Below is a small trained network, with its code and all its weights. Each question gives an input and a class and asks what happens when units are switched off, that is, made to give their printed mean instead of their output.

import numpy as np


def w(rows, s, z=0):
    codes = np.array(rows[::2]) - 128.0
    scale = np.full(codes.shape[1], s)
    scale[-1] = z or s
    return codes * scale


def norm(h):
    return h / np.sqrt((h * h).mean(-1, keepdims=True) + 1e-5)


def f(y):
    return np.maximum(y, 0)


def log_softmax(a):
    a = a - a.max(-1, keepdims=True)
    return a - np.log(np.exp(a).sum(-1, keepdims=True))


def net(x, mask):
    res = np.array(x, float).reshape(1, 7) / 4 @ E
    u = 0
    for l in range(2):
        y = f(norm(res) @ A[l][:, :-1].T + A[l][:, -1])
        res = res + np.where(mask[u : u + 7], y, B[l][:, -1]) @ B[l][:, :-1]
        u += 7
    return log_softmax(norm(res)[-1] @ U[:, :-1].T + U[:, -1])


A, B = {}, {}
E = w([
[97,153,116,115],'x0',
[152,160,246,126],'x1',
[112,140,124,120],'x2',
[125,131,129,126],'x3',
[76,113,138,221],'x4',
[139,120,132,131],'x5',
[169,184,107,167],'x6',
],0.012)
A[0] = w([
[178,165,9,168,44],'L0N1',
[180,96,132,166,88],'L0N2',
[222,229,62,162,43],'L0N3',
[112,148,145,166,4],'L0N4',
[164,168,129,183,142],'L0N5',
[96,43,120,84,56],'L0N6',
[195,157,84,45,79],'L0N7',
],0.015,0.0032)
B[0] = w([
[79,42,85,107,255],'L0N1',
[95,167,93,110,161],'L0N2',
[57,253,140,123,249],'L0N3',
[176,98,101,145,151],'L0N4',
[93,152,133,138,202],'L0N5',
[44,135,156,67,196],'L0N6',
[216,119,116,164,252],'L0N7',
],0.02,0.007)
A[1] = w([
[211,155,56,136,184],'L1N1',
[163,199,249,114,27],'L1N2',
[151,143,202,122,70],'L1N3',
[36,95,158,207,103],'L1N4',
[114,71,219,53,76],'L1N5',
[175,160,143,18,170],'L1N6',
[101,128,71,145,251],'L1N7',
],0.017,0.002)
B[1] = w([
[147,97,163,201,194],'L1N1',
[69,18,101,69,255],'L1N2',
[115,81,76,85,187],'L1N3',
[251,160,125,158,254],'L1N4',
[62,231,104,150,221],'L1N5',
[213,159,157,218,226],'L1N6',
[162,111,251,81,223],'L1N7',
],0.016,0.0085)
U = w([
[104,246,152,158,220],'0',
[249,140,151,200,104],'1',
[115,54,124,80,2],'2',
],0.015,0.00043)

Each question gives the input, the list of numbers given to net, and the class t.
The units are the neurons (one row each of A and B). Each row of codes is followed by its name. A weight is (code - 128) times the scale printed after its matrix; where a second scale follows, it is the last column's (A, B and U).
mask holds one flag per neuron, layer by layer. A switched-off neuron (its flag False) gives its mean, the last column of its row in B, instead of its output. The means were averaged over made-up inputs and are rounded, as every weight is.
A unit's drop is (log p(t) with every unit on - log p(t) with that unit switched off) / (log p(t) with every unit on - log p(t) with every unit switched off).
The circuit of an input: a set's keep is (log p(t) with only the set's units on - log p(t) with every unit switched off) / (log p(t) with every unit on - log p(t) with every unit switched off). Starting from the 12 units with the biggest drops (on a tie, the unit counted first), units are removed one at a time, each time the one whose removal leaves the highest keep (on an exact tie, the one counted first), for as long as the keep stays at least 0.8.
units of the circuit, in order: the units of the circuit, biggest drop first
most important unit: the unit with the biggest drop
k most important neurons: the k neurons with the biggest drops, biggest first
top k neurons in layer l: the k neurons of layer l with the biggest drops, biggest first
input [-7,7,-6,5,-2,7,-4], class 2: 4 most important neurons => [L1N2; L0N1; L1N3; L0N6]
input [2,5,-5,-8,2,-4,0], class 2: most important unit => L0N1
input [1,-5,-3,7,6,-5,-7], class 0: 4 most important neurons => [L0N6; L1N2; L0N7; L0N1]
input [0,4,-2,-8,2,-8,3], class 2: top 2 neurons in layer 1 => [L1N2; L1N6]
input [-2,-6,-6,-2,8,6,-7], class 1: top 2 neurons in layer 0 => [L0N1; L0N3]
input [8,-2,-8,-8,-3,-5,0], class 1: 2 most important neurons => [L0N7; L1N2]
input [-5,2,-1,-7,-7,7,-7], class 0: top 2 neurons in layer 1 => [L1N5; L1N4]
input [4,6,8,7,4,-3,-4], class 2: units of the circuit, in order => [L0N1; L1N2]
input [7,8,-1,4,8,3,-6], class 1: 3 most important neurons => [L1N4; L0N3; L0N6]
input [6,-7,-3,-1,7,6,-8], class 0: top 3 neurons in layer 1 => [L1N2; L1N3; L1N4]
input [-6,5,-5,6,-4,6,3], class 2: top 2 neurons in layer 1 => [L1N2; L1N4]
input [4,-3,-7,-4,8,-8,5], class 1: 2 most important neurons => [L1N4; L1N5]
input [-1,8,-5,-7,5,-1,2], class 2: 2 most important neurons => [L0N1; L1N2]
input [-3,7,-8,0,-3,-5,-2], class 2: most important unit => L1N2
input [8,6,-6,-2,-1,0,4], class 2: 2 most important neurons => [L1N2; L1N5]
input [0,-6,5,1,7,2,-8], class 0: 3 most important neurons => [L0N6; L1N2; L0N7]
input [7,-2,7,-3,2,-8,-1], class 1: 3 most important neurons => [L0N3; L1N2; L1N4]
input [-3,2,1,-3,-4,-8,-3], class 1: top 2 neurons in layer 0 => [L0N7; L0N3]
input [2,-4,-8,-7,-2,-6,5], class 0: 3 most important neurons => [L0N3; L1N2; L1N3]
input [6,-4,4,5,-6,-3,3], class 1: units of the circuit, in order => [L0N7]
input [7,0,2,2,8,5,-6], class 1: 2 most important neurons => [L1N4; L0N3]
input [6,5,3,0,-8,-1,2], class 1: 2 most important neurons => [L1N6; L0N7]
input [-3,8,2,-1,6,7,-7], class 2: top 3 neurons in layer 1 => [L1N2; L1N3; L1N6]
